Rows and roughly how far along a hidden order each lies, from 0 to 10:
In the rows, zero is written as 128.
[109 112 149 148 140  69 154 158   1 128 149 123 133 151 122 139 162 141
  96  97 125 103 120 155 138  83 116 116 136 174 109  93 132 159 106 102
 103  96 118 137 138 106 123  77 123 115 113 105 228 106 151 132 159 109
  94  66  93 129 131 170 158 135  78 127 134  96 128 142 236 101 114 147
 121 107 119 126 167 112  98 105  98 131 106  36 122 125 157 118 158  98
 137 138 111 133 131 129 133 136  87 105  78  80 186  70  89 134 136  73
 155 107 113  72  36 171  67  91 118 132 182 151  87 113 160 128 167  93
 182 136  56 113 135 169 134 166 125]	4
[145 130 120 125 140 140 139 138  62 143 177 116 105 145 139 156 100 137
  81 118  64 137 113 152 143 166 123 116 120 139 156 191 112 117 109 157
 125 130 113 116 132 143 127 133 120 111 120 133 167 172 112 135 127 175
 146 118 148 111 107 103  89 148 136 158 145 179 104 136  41 143 150 174
 126 114 110 132 147  96 141 195 115 131 144 102 130 133 177  87 133 131
 131 164 170 127 144 124 131  96 112 112 146 106  59 142  98 114 134 141
 146 118 122 109 189 162  81 126 154 109 122 127  68 129  86 133 110 143
 100 108  82 139  75  99 129 150 144]	3
[102 125 158 130 118 120 136 149 146 133  90 137 159 104 122  79 174 122
 189 138 180 105 154 129 119  83 127 155 138 107 110  63 158 154 160  96
 124 137 142 131 110 101 130  96 133 153 124 137 106  83 165 177  82  87
  79 112 106 131 129 149 172 118 136 110  90  34 147 106 255 107  93 102
 137 126 130 136 113 156 105  42 107 131  99 158 126 118 119 122 133 112
 145 104  98 147  90 129 116 155 115 157  90 151 192  82 160 122 116  98
 123 127 135 128  71 132 124 120  91 128 145 137 172 117 184 120 152 108
 159 157 146 112 210 138 124 115 139]	9
[ 85 124 146 133 134  61 159 155  22 134 137 124 124 164 120 106 156 136
 107 100 124 104 114 150 129 101 115 120 138 157 111  85 124 162 116  98
 103 101 116 131 144 122 115  96 128 130 117 117 216 105 143 143 135 119
 110  79  76 135 133 177 151 125 109 127 130 120 125 139 240 105 113 139
 123 122 124 128 175 117  99  95 110 128 112  95 132 121 156 123 152 102
 148 134 103 136 126 124 130 141 115 111  86  73 192 222  99 131 127  76
 149 117 114  87 105 164  91 100 120 133 191 152  88 116 166 118 160  94
 152 142  71 119 148 145 136 189 151]	4
[125 102 122 137 129 107 120 120  53  84 186 132 109 127 125 168  75 132
  32 100  92 132 124 135 152  99 157 108 147 149 136 162 113 138  85 203
 113 117 102 118 137 151 124 149 121 105 130 121 163 146 106  77 133 128
 104 122 147 126 131 139  88 128 101 126 165 184 121 148  45 121 162 139
 115 124 131 133 169 118 124 218  95 118 154  41 113 138 138 151 142 116
  98 143 121  81 146 141 168 126 101  97 119 101 120 123  87 165 147 127
 140 128 105 102 115 148  85 133 158 134 166 141  79 109  88 112 134 132
 110 111  71 128  89 164 117 176  99]	4
[159 141 110 117 123 189  91 116 204 175 137 120 107 108 129 157 115 100
 165 133 112 170 154 136 149 152 125 124 107  98 140 168 100  88 145 165
 153 144 119 116 121 138 141 124 128 149 135 159  88 172 114 123  69 155
 144 163 160 104 116  76 103 140 170 129 133 137 117 111  36 144 125 147
 127 133 122 132  74 116 154 149 145 122 137 186 133 126 107 114 109 165
 141 125 138 115 103 125 135 102 157 138 167 169  58 155 140 134 131 186
 133 156 127 157 183 100 122 156 132 112  94 122 158 139  91 121 108 150
 138 131 153 146 107  97 115 111 156]	6
[ 83 163 142 104 120 173  93 150 183 211 109 134 128 144 128  78 138 122
 213 154 108 141 142 126 144 183 100 140  98 102 151 122 109 105 179 110
 144 149 137 109 112 117 147  54 135 160 126 157  70 142 139 188  61 146
 132 133 127 116 102  67 129 143 170 136 102 110 109 103 174 147 109 144
 136 105 118 143  53 123 132  35 174 127  92 222 154 113 114  62 111 161
 150 145 168 177  61 104  77  78 170 163 154 164  92 168 179  60  98 165
 133 142 147 137 172 133 145 148 117  87 105 111 150 152 132 151 118 149
 143 136 210 133 159  42 118  99 203]	5
[ 99 103 135 120 135 108 137 130   1 113 189 125  85 113 132 150 130 142
  72  95  86 123 117 159 160 106 135 107 143 166 127 165 118 142  94 179
  98 122 111 125 130 148 124 154 127 115 119 131 196 142 130 106 187 141
 115  96 131 103 126 148 108 118 113 148 150 138 114 143  42 124 154 159
 113  98 116 135 191 119 114 184  93 125 147  67 116 129 166  93 157 112
 123 164 121 100 146 137 152 123 100  99  96  82 115  91  89 144 140 119
 153 108 116  48 135 182  59 109 153 124 169 153  46 113 120 111 151 127
 116 128  62 123  90 157 111 189 138]	3
[  1 154 144 110 142 113 126 154 118 165 132 186  62 154 139  28 161 167
 147 144 112 117 131 175 151 143  59 125 109 202 200 151 109 139 130 101
  97  79 151 132 133 147 136  32 136  96 116 175 121 134 167 180 128 182
 140 116  90 106  98 113 176 115 147 148  87 104 141 155 210 143 102 154
 139  85 112 152 168 106 116  27 160 163  98 106 136 130 146  66 153 138
 175 121 110 183  81 105 107  80 156 169 101 132 129 109 102  72 105 142
 150  87 155  88 139 143 118  77 164 109 155 129 103 137 167 152 130 129
 145 136 161 146 115  96 131 117 206]	0
[ 91 143 124 114 114 182 101 136 255 173  97 116 130 100 142  81 101 105
 207 174 131 141 167 131  99 211 123 143 103  83 117 121  95  92 163 164
 153 191 124 121 112 117 146 154 145 157 137 162  31 132 109 147  42 137
 152 185 156 124 129  74 103 119 206 127 106 135 107  91 143 157 124 119
 138 135 119 138  84 150 150  86 169 124 133 255 136 131 114  93  85 142
 102 125 156 128  72 109 105 119 153 166 168 221  87 161 177  66 111 188
 113 140 152 183 154 105 149 153 133 104  93 119 176 122 114 147  99 155
 126 140 190 140 153  51 118  61 202]	10
[153 122 136 144 116 126 112 146 117 154 121 112 161 114 112 119  66  92
 198 126 150 130 167 138 137  89 128 150 121  90  80 110 144 131 133 131
 138 147 106 111 120 102 137  99 134 151 128 143 153 105 132 108  87  88
  81 120 118 125 116 114 128 132 153 104 125  77 137 107 164 105 116 119
 128 142 129 130  75 132 123  97 111 119 121 167 121 119 116 124 117 122
 132 127 111 113 100 129 133 132 122 127 112 139 152  99 137 139 125 138
 137 148 114 144 123 127 121 156  97 118 134 141 154 121 139  99 143 116
 140 147  99 120 157 137 121 160 129]	8
[109 127 138 125 133  85 158 155  35 136 141 118 144 153 117 128 147 143
 110 102 121 116 125 144 130 106 126 123 143 141 100  92 125 165 121 110
 114 119 113 133 141 119 114 113 120 136 117 114 189 105 139 123 140 109
 120  94  88 137 139 149 157 131 106 137 132 121 127 133 212 121 110 133
 123 121 121 124 138 121 103 113  99 120 123  81 132 118 151 114 158 104
 150 130  99 123 142 134 127 155 105 110 104  88 104  77 108 127 128  94
 138 124 119 106 120 170  80 113 123 136 172 149  94 118 145 107 165 102
 143 143  90 111 146 156 132 177 168]	6
[120 144 123 113 117 178 100 126 236 166 128 126 122 108 134 104 101 111
 194 150 113 161 151 133 133 177 125 144 111  84 140 144 107  88 152 157
 147 166 127 112 107 128 145 127 136 149 134 166  27 149 112 144  69 146
 140 169 171 116 113  67 103 125 190 133 116 126 116 112 108 155 124 135
 137 130 121 137  83 130 149 121 156 126 134 223 134 130 110  97  97 156
 135 133 154 131  93 116 116 101 155 159 168 203  75 170 164  74 117 187
 123 148 141 179 165 103 153 152 130 104  91 116 148 130 101 139 100 157
 117 130 171 142 114  88 113  89 168]	7
[106 136 122 121 146 104 131 131  47 161 164 127  99 148 137  96 124 155
 109  98  71 133  94 168 150 159 116 108 127 164 160 179 123 125 112 118
 116 110 110 135 140 175 118 117 132 111 121 133 172 161 132 149 161 167
 149 117 105 102 110 126 119 130 108 162 140 162 102 145  90 139 130 171
 121 125 117 123 175  85 127 149 132 138 147  56 140 122 141 107 165 123
 161 152 151 112 152 128 148 108 125 117 117  72  95 146  84 112 128 117
 149 108 124 111 198 165 107 106 141 120 137 142  44 136 117 127 120 141
 113 128  91 144  84 133 132 187 174]	1
